Here is a tiny trained network, its code and every weight. The questions are about switching its units off for an input and a target symbol, where a switched-off unit gives its printed mean instead of its output.

import numpy as np


def w(rows, s, z=0):
    codes = np.array(rows[::2]) - 128.0
    scale = np.full(codes.shape[1], s)
    scale[-1] = z or s
    return codes * scale


def f(y):
    return y / 2 * (1 + np.tanh(0.7978845608 * (y + 0.044715 * y**3)))


def softmax(a):
    e = np.exp(a - a.max(-1, keepdims=True))
    return e / e.sum(-1, keepdims=True)


def log_softmax(a):
    a = a - a.max(-1, keepdims=True)
    return a - np.log(np.exp(a).sum(-1, keepdims=True))


def net(x, mask):
    ids = ['ΓΔΣαβεηλμξπτφψ'.index(c) for c in x.split()]
    T = len(ids)
    res = E[ids] + P[:T]
    u = 0
    for l in range(2):
        q, k, v = (res @ M[l].T for M in (Q, K, V))
        z = softmax(np.where(np.tri(T) > 0, q @ k.T / 2**0.5, -1e9)) @ v
        res = res + np.where(mask[u], z, O[l][:, -1]) @ O[l][:, :-1]
        u += 1
        y = f(res @ A[l][:, :-1].T + A[l][:, -1])
        res = res + np.where(mask[u : u + 4], y, B[l][:, -1]) @ B[l][:, :-1]
        u += 4
    return log_softmax(res[-1] @ U[:, :-1].T + U[:, -1])


Q, K, V, O, A, B = {}, {}, {}, {}, {}, {}
E = w([
[98,142,97],'Γ',
[85,82,157],'Δ',
[79,122,85],'Σ',
[89,131,95],'α',
[100,139,87],'β',
[75,160,141],'ε',
[109,151,71],'η',
[108,149,81],'λ',
[89,59,162],'μ',
[103,234,76],'ξ',
[103,120,244],'π',
[133,8,184],'τ',
[219,185,30],'φ',
[221,1,106],'ψ',
],0.0084)
P = w([
[20,39,13],'0',
[74,98,38],'1',
[142,133,62],'2',
[221,182,106],'3',
[251,197,131],'4',
[249,211,127],'5',
],0.0033)
Q[0] = w([
[173,45,218],'L0H0',
[90,247,26],'L0H0',
],0.012)
K[0] = w([
[183,7,160],'L0H0',
[83,252,92],'L0H0',
],0.016)
V[0] = w([
[109,3,231],'L0H0',
[39,150,220],'L0H0',
],0.0045)
O[0] = w([
[161,4,240,6],'L0H0',
[87,146,254,62],'L0H0',
],0.0047,0.0021)
A[0] = w([
[122,146,160,110],'L0N0',
[165,202,32,235],'L0N1',
[157,252,59,248],'L0N2',
[99,139,3,252],'L0N3',
],0.0057,0.0033)
B[0] = w([
[134,200,185,119],'L0N0',
[154,143,5,242],'L0N1',
[144,172,10,255],'L0N2',
[112,110,2,243],'L0N3',
],0.0061)
Q[1] = w([
[146,125,1],'L1H0',
[105,125,130],'L1H0',
],0.012)
K[1] = w([
[255,168,163],'L1H0',
[110,110,133],'L1H0',
],0.009)
V[1] = w([
[178,2,137],'L1H0',
[54,123,163],'L1H0',
],0.0095)
O[1] = w([
[254,113,160,87],'L1H0',
[102,239,159,1],'L1H0',
],0.0082,0.0061)
A[1] = w([
[120,21,211,160],'L1N0',
[166,254,35,77],'L1N1',
[37,207,150,254],'L1N2',
[159,127,99,149],'L1N3',
],0.0081,0.0071)
B[1] = w([
[60,131,186,156],'L1N0',
[65,95,212,249],'L1N1',
[174,244,127,176],'L1N2',
[142,108,141,173],'L1N3',
],0.011,0.014)
U = w([
[162,148,74,71],'Γ',
[160,141,148,112],'Δ',
[180,155,52,109],'Σ',
[179,156,60,115],'α',
[149,135,82,89],'β',
[239,254,62,186],'ε',
[127,112,81,96],'η',
[134,128,79,81],'λ',
[127,124,171,132],'μ',
[24,168,106,125],'ξ',
[129,217,241,177],'π',
[69,65,224,87],'τ',
[50,17,70,17],'φ',
[216,40,128,254],'ψ',
],0.0059,0.0054)

Each question gives the input, a string of symbols that net reads in full, and the target symbol t.
The units are the heads (2 rows each of Q, K, V and O) and the neurons (one row each of A and B). Each row of codes is followed by its name. A weight is (code - 128) times the scale printed after its matrix; where a second scale follows, it is the last column's (O, A, B and U).
mask holds one flag per unit, layer by layer, with each layer's heads first. A switched-off unit (its flag False) gives its mean, the last column of its rows in O or B, instead of its output. The means were averaged over made-up inputs and are rounded, as every weight is.
A unit's drop is (log p(t) with every unit on - log p(t) with that unit switched off) / (log p(t) with every unit on - log p(t) with every unit switched off).
The circuit of an input: a set's keep is (log p(t) with only the set's units on - log p(t) with every unit switched off) / (log p(t) with every unit on - log p(t) with every unit switched off). Starting from all 10 units, units are removed one at a time, each time the one whose removal leaves the highest keep (on an exact tie, the one counted first), for as long as the keep stays at least 0.8.
units of the circuit, in order: the units of the circuit, biggest drop first
unit that matters most: the unit with the biggest drop
top k neurons: the k neurons with the biggest drops, biggest first
k most important neurons of layer l: the k neurons of layer l with the biggest drops, biggest first
drop when u is switched off: that unit's drop, to one decimal
input ξ ξ ξ λ τ, target τ: units of the circuit, in order : (L0H0; L1N0; L0N2)
input π η π, target π: units of the circuit, in order : (L0N1; L1H0; L0N3; L1N2)
input Σ ξ β ψ η, target ψ: units of the circuit, in order : (L1H0; L1N2; L0H0)
input ε ε Γ ξ β ξ, target ξ: units of the circuit, in order : (L1N1; L1H0; L0H0)
input π π Σ ε φ, target φ: units of the circuit, in order : (L1H0; L1N2; L1N1; L0N2)
input ε ξ ξ ξ, target ξ: top 3 neurons : (L1N1; L0N2; L1N2)
input ψ ψ ξ Σ ξ τ, target τ: units of the circuit, in order : (L1N0; L0N2; L0N1)
input Γ η α ε φ η, target φ: unit that matters most : L1H0
input ε β π ψ β, target ψ: top 2 neurons : (L1N2; L1N0)
input β ξ ε π, target π: units of the circuit, in order : (L0N1; L0N3; L1N2; L1H0)
input Δ ξ ξ ε φ ξ, target φ: 3 most important neurons of layer 0 : (L0N1; L0N2; L0N3)
input ψ φ Δ φ Γ, target φ: units of the circuit, in order : (L1H0; L0H0; L1N2)
input φ φ Γ β, target φ: 2 most important neurons of layer 0 : (L0N1; L0N2)
input ε α ξ π ξ, target π: drop when L1N2 is switched off : 0.3
input ψ Σ ψ τ Σ, target ψ: drop when L1H0 is switched off : 0.7
input β α β ε ε, target ε: drop when L1N2 is switched off : 0.5
